Below is a small trained network, with its code and all its weights. Each question gives an input and a class and asks what happens when units are switched off, that is, made to give their printed mean instead of their output.

import numpy as np


def w(rows, s, z=0):
    codes = np.array(rows[::2]) - 128.0
    scale = np.full(codes.shape[1], s)
    scale[-1] = z or s
    return codes * scale


def norm(h):
    return h / np.sqrt((h * h).mean(-1, keepdims=True) + 1e-5)


def f(y):
    return y / 2 * (1 + np.tanh(0.7978845608 * (y + 0.044715 * y**3)))


def log_softmax(a):
    a = a - a.max(-1, keepdims=True)
    return a - np.log(np.exp(a).sum(-1, keepdims=True))


def net(x, mask):
    res = np.array(x, float).reshape(1, 7) / 4 @ E
    u = 0
    for l in range(4):
        y = f(norm(res) @ A[l][:, :-1].T + A[l][:, -1])
        res = res + np.where(mask[u : u + 4], y, B[l][:, -1]) @ B[l][:, :-1]
        u += 4
    return log_softmax(norm(res)[-1] @ U[:, :-1].T + U[:, -1])


A, B = {}, {}
E = w([
[128,121,132,114,136,136,132],'x0',
[127,127,134,144,139,130,116],'x1',
[116,110,139,123,123,116,136],'x2',
[121,127,128,135,122,102,133],'x3',
[216,21,45,149,81,69,19],'x4',
[167,28,32,234,224,157,255],'x5',
[124,124,131,141,126,133,120],'x6',
],0.0084)
A[0] = w([
[64,150,109,180,173,154,228,135],'0.n0',
[205,119,148,55,91,85,2,44],'0.n1',
[45,192,216,75,74,125,87,87],'0.n2',
[86,187,175,114,149,109,46,254],'0.n3',
],0.0087,0.0049)
B[0] = w([
[203,172,183,155,119,197,155,229],'0.n0',
[146,104,247,170,115,64,133,230],'0.n1',
[119,150,51,155,128,161,126,254],'0.n2',
[95,120,103,30,129,81,139,247],'0.n3',
],0.013,0.0084)
A[1] = w([
[113,39,34,136,203,201,166,204],'1.n0',
[8,195,35,35,89,178,197,97],'1.n1',
[122,65,3,220,181,96,81,141],'1.n2',
[196,51,37,193,173,91,76,4],'1.n3',
],0.0075,0.0036)
B[1] = w([
[203,172,174,73,124,27,97,213],'1.n0',
[56,192,57,183,182,144,40,253],'1.n1',
[183,107,20,2,151,156,122,182],'1.n2',
[91,75,121,8,203,241,102,179],'1.n3',
],0.0088,0.0063)
A[2] = w([
[99,36,254,195,104,39,40,3],'2.n0',
[243,83,61,41,185,113,99,51],'2.n1',
[70,231,102,13,225,151,157,155],'2.n2',
[79,169,73,230,161,232,32,132],'2.n3',
],0.006,0.0038)
B[2] = w([
[111,153,228,57,80,155,131,212],'2.n0',
[41,82,129,130,109,168,62,186],'2.n1',
[94,124,96,218,116,101,103,255],'2.n2',
[41,99,160,85,91,9,81,193],'2.n3',
],0.013,0.0053)
A[3] = w([
[169,50,52,97,100,152,73,4],'3.n0',
[82,137,91,107,152,126,119,169],'3.n1',
[6,121,88,125,94,132,164,29],'3.n2',
[182,111,155,96,51,51,123,23],'3.n3',
],0.011,0.0031)
B[3] = w([
[59,59,11,52,207,127,187,240],'3.n0',
[176,182,57,121,130,154,74,243],'3.n1',
[58,194,109,230,113,93,71,248],'3.n2',
[108,50,213,15,80,123,232,252],'3.n3',
],0.012,0.0039)
U = w([
[87,232,73,210,82,72,39,226],'0',
[237,180,163,245,196,223,191,163],'1',
[137,54,232,30,33,40,97,44],'2',
[186,2,45,43,203,195,101,1],'3',
],0.011,0.0029)

Each question gives the input, the list of numbers given to net, and the class t.
The units are the neurons (one row each of A and B). Each row of codes is followed by its name. A weight is (code - 128) times the scale printed after its matrix; where a second scale follows, it is the last column's (A, B and U).
mask holds one flag per neuron, layer by layer. A switched-off neuron (its flag False) gives its mean, the last column of its row in B, instead of its output. The means were averaged over made-up inputs and are rounded, as every weight is.
A unit's drop is (log p(t) with every unit on - log p(t) with that unit switched off) / (log p(t) with every unit on - log p(t) with every unit switched off).
The circuit of an input: a set's keep is (log p(t) with only the set's units on - log p(t) with every unit switched off) / (log p(t) with every unit on - log p(t) with every unit switched off). Starting from the 12 units with the biggest drops (on a tie, the unit counted first), units are removed one at a time, each time the one whose removal leaves the highest keep (on an exact tie, the one counted first), for as long as the keep stays at least 0.8.
units of the circuit, in order: the units of the circuit, biggest drop first
k most important neurons: the k neurons with the biggest drops, biggest first
k most important neurons of layer l: the k neurons of layer l with the biggest drops, biggest first
drop of u: that unit's drop, to one decimal
input [4,-8,-5,8,8,1,-3], class 3: 2 most important neurons => [0.n0, 1.n3]
input [7,2,2,-8,0,5,1], class 1: units of the circuit, in order => [0.n0]
input [2,-3,2,-3,0,-8,2], class 0: 4 most important neurons => [0.n2, 0.n3, 0.n0, 1.n0]
input [7,-5,4,0,3,1,-4], class 3: 2 most important neurons => [0.n0, 0.n3]
input [1,-5,5,8,7,1,1], class 3: 2 most important neurons of layer 1 => [1.n2, 1.n3]
input [0,2,-4,0,8,-1,8], class 2: 2 most important neurons => [0.n1, 0.n2]
input [4,-7,-6,1,4,1,0], class 3: 3 most important neurons => [0.n0, 0.n3, 1.n3]
input [6,-6,4,6,-6,1,4], class 1: 2 most important neurons of layer 0 => [0.n0, 0.n3]
input [-1,-6,0,8,5,1,-7], class 3: 2 most important neurons => [0.n0, 0.n3]
input [-8,-3,-6,3,3,-4,5], class 2: drop of 0.n1 => 1.2
input [-8,-2,-5,6,-6,3,8], class 1: drop of 1.n1 => 0.0
input [2,5,-3,-6,7,-1,5], class 2: drop of 0.n1 => 4.1
